Below is a small trained network, with its code and all its weights. Each question gives an input and a class and asks what happens when units are switched off, that is, made to give their printed mean instead of their output.

import numpy as np


def w(rows, s, z=0):
    codes = np.array(rows[::2]) - 128.0
    scale = np.full(codes.shape[1], s)
    scale[-1] = z or s
    return codes * scale


def f(y):
    return np.maximum(y, 0)


def log_softmax(a):
    a = a - a.max(-1, keepdims=True)
    return a - np.log(np.exp(a).sum(-1, keepdims=True))


def net(x, mask):
    res = np.array(x, float).reshape(1, 5) / 4 @ E
    y = f(res @ A[0][:, :-1].T + A[0][:, -1])
    res = res + np.where(mask, y, B[0][:, -1]) @ B[0][:, :-1]
    return log_softmax(res[-1] @ U[:, :-1].T + U[:, -1])


A, B = {}, {}
E = w([
[95,101,144,119,129,137,103,104,147,128],'x0',
[145,117,58,16,141,247,120,89,110,93],'x1',
[140,114,150,148,117,155,110,111,89,135],'x2',
[139,202,95,133,231,129,40,98,124,232],'x3',
[235,63,167,168,171,173,115,178,233,112],'x4',
],0.011)
A[0] = w([
[70,166,116,109,69,76,146,81,70,136,194],'n0',
[153,197,176,124,222,93,59,102,134,171,108],'n1',
[155,119,66,73,109,249,162,110,149,114,154],'n2',
[105,149,141,64,152,189,168,111,135,154,94],'n3',
[89,181,192,178,104,56,119,129,133,206,35],'n4',
[168,66,189,169,77,125,170,164,178,93,148],'n5',
[150,129,138,138,145,185,79,193,178,115,166],'n6',
[108,153,161,132,154,124,135,125,148,125,125],'n7',
[151,116,139,136,124,94,132,137,159,99,128],'n8',
[213,83,134,135,177,170,116,139,193,144,50],'n9',
[163,131,84,98,106,146,66,105,136,165,87],'n10',
[91,91,119,98,50,141,181,134,88,16,19],'n11',
[214,85,123,136,203,152,114,130,172,111,2],'n12',
[54,151,49,144,125,158,108,104,87,173,145],'n13',
[178,103,67,83,124,215,159,85,150,79,214],'n14',
[140,137,96,89,117,161,87,147,127,73,53],'n15',
[94,71,102,122,195,103,120,123,102,100,110],'n16',
[101,175,37,118,197,187,133,57,98,144,119],'n17',
[229,66,134,130,194,163,142,136,189,155,142],'n18',
[117,108,136,189,104,30,123,117,127,189,163],'n19',
[110,148,143,130,127,158,80,126,112,123,140],'n20',
[151,130,254,172,105,143,155,170,188,83,163],'n21',
[151,105,155,128,140,112,102,161,71,106,148],'n22',
[108,146,108,188,222,153,99,146,153,228,6],'n23',
[172,79,116,150,183,164,124,154,170,130,147],'n24',
[144,125,143,75,108,190,156,150,151,93,50],'n25',
[24,157,126,136,61,97,163,128,83,142,55],'n26',
[123,68,103,117,83,105,160,126,105,64,216],'n27',
[161,107,67,51,139,227,124,121,126,57,29],'n28',
[142,103,114,89,142,161,151,129,121,127,67],'n29',
[109,161,75,55,145,144,105,99,77,137,115],'n30',
[108,110,186,181,138,127,156,206,167,115,126],'n31',
[108,100,162,87,35,118,190,141,98,45,172],'n32',
[108,187,84,89,146,149,101,117,79,136,111],'n33',
[105,175,73,57,135,174,137,91,101,186,122],'n34',
[145,165,64,24,130,128,64,107,112,182,116],'n35',
[137,155,108,68,100,89,124,149,164,123,121],'n36',
],0.0087,0.0094)
B[0] = w([
[50,213,79,101,190,108,38,156,110,166,229],'n0',
[100,213,140,64,129,124,75,134,107,178,208],'n1',
[87,156,121,73,182,126,95,161,149,153,232],'n2',
[177,109,124,137,87,135,167,146,109,128,166],'n3',
[23,126,114,112,187,180,45,172,172,190,186],'n4',
[240,63,131,172,123,149,185,139,168,79,235],'n5',
[186,146,188,106,78,100,170,96,114,50,201],'n6',
[97,111,139,111,113,162,122,108,123,118,142],'n7',
[157,111,113,157,132,121,125,123,128,97,164],'n8',
[21,187,89,61,142,125,68,138,139,181,192],'n9',
[156,123,98,168,140,152,132,119,136,129,159],'n10',
[3,167,2,122,222,187,29,218,194,222,198],'n11',
[8,156,51,105,200,190,64,166,138,222,171],'n12',
[145,89,102,157,119,162,148,179,185,120,202],'n13',
[58,138,82,154,158,185,54,199,129,187,247],'n14',
[127,138,190,115,80,122,146,66,105,108,152],'n15',
[150,120,119,129,140,140,110,118,139,118,136],'n16',
[161,88,117,211,113,138,139,124,201,137,214],'n17',
[100,155,148,67,87,81,104,78,50,106,230],'n18',
[105,208,162,43,107,47,109,116,70,150,214],'n19',
[147,115,108,127,145,143,149,129,157,151,153],'n20',
[206,84,89,187,104,139,189,163,161,64,236],'n21',
[130,132,95,149,128,131,146,118,131,132,150],'n22',
[126,208,175,59,92,76,138,40,43,88,181],'n23',
[115,127,184,100,124,83,112,122,113,96,203],'n24',
[128,142,134,97,105,87,116,106,83,103,162],'n25',
[146,178,180,52,70,77,146,52,51,61,189],'n26',
[216,148,185,155,91,116,201,41,100,89,223],'n27',
[117,210,190,24,102,44,87,64,5,111,204],'n28',
[160,166,187,122,75,82,157,89,94,104,148],'n29',
[162,75,143,170,121,163,167,152,170,114,203],'n30',
[169,65,94,138,79,132,147,84,138,99,201],'n31',
[51,197,177,16,113,106,65,96,14,154,243],'n32',
[173,91,98,161,114,120,109,144,149,113,190],'n33',
[171,80,104,162,106,171,189,164,182,106,210],'n34',
[145,81,105,176,130,149,175,154,124,116,207],'n35',
[120,110,136,127,110,131,97,143,152,137,145],'n36',
],0.0077,0.015)
U = w([
[128,174,207,87,82,93,134,78,63,89,14],'0',
[78,160,82,112,199,167,86,173,125,214,247],'1',
[184,7,117,220,115,178,214,152,183,91,166],'2',
],0.012,0.0012)

Each question gives the input, the list of numbers given to net, and the class t.
The units are the neurons (one row each of A and B). Each row of codes is followed by its name. A weight is (code - 128) times the scale printed after its matrix; where a second scale follows, it is the last column's (A, B and U).
mask holds one flag per neuron, in row order. A switched-off neuron (its flag False) gives its mean, the last column of its row in B, instead of its output. The means were averaged over made-up inputs and are rounded, as every weight is.
A unit's drop is (log p(t) with every unit on - log p(t) with that unit switched off) / (log p(t) with every unit on - log p(t) with every unit switched off).
The circuit of an input: a set's keep is (log p(t) with only the set's units on - log p(t) with every unit switched off) / (log p(t) with every unit on - log p(t) with every unit switched off). Starting from the 12 units with the biggest drops (on a tie, the unit counted first), units are removed one at a time, each time the one whose removal leaves the highest keep (on an exact tie, the one counted first), for as long as the keep stays at least 0.8.
units of the circuit, in order: the units of the circuit, biggest drop first
most important unit: the unit with the biggest drop
k most important neurons: the k neurons with the biggest drops, biggest first
drop when u is switched off: that unit's drop, to one decimal
input [2,4,1,-8,-4], class 1: 2 most important neurons : (n11, n14)
input [3,-1,5,8,5], class 0: most important unit : n23
input [2,6,6,-4,0], class 1: 4 most important neurons : (n11, n14, n2, n26)
input [-4,8,-8,0,3], class 0: 2 most important neurons : (n28, n11)
input [6,-8,4,0,7], class 2: 2 most important neurons : (n21, n5)
input [-8,2,-2,0,-4], class 1: 2 most important neurons : (n5, n21)
input [-3,0,8,2,0], class 1: 2 most important neurons : (n5, n21)
input [6,-5,-3,-7,1], class 2: 3 most important neurons : (n5, n21, n28)
input [-3,0,2,-6,1], class 2: 3 most important neurons : (n28, n5, n19)
input [0,5,6,1,-6], class 2: 3 most important neurons : (n34, n30, n17)
input [-1,4,6,0,-5], class 1: 2 most important neurons : (n0, n5)
input [-8,7,-1,0,6], class 0: 2 most important neurons : (n28, n18)
input [6,0,-4,-3,6], class 2: 2 most important neurons : (n5, n21)
input [3,4,5,-5,-6], class 1: units of the circuit, in order : (n11)
input [4,-1,-6,-7,8], class 2: drop when n5 is switched off : 2.0
input [-3,-8,-7,8,8], class 0: drop when n23 is switched off : 0.4
input [-7,6,4,-8,-5], class 1: drop when n11 is switched off : 2.1
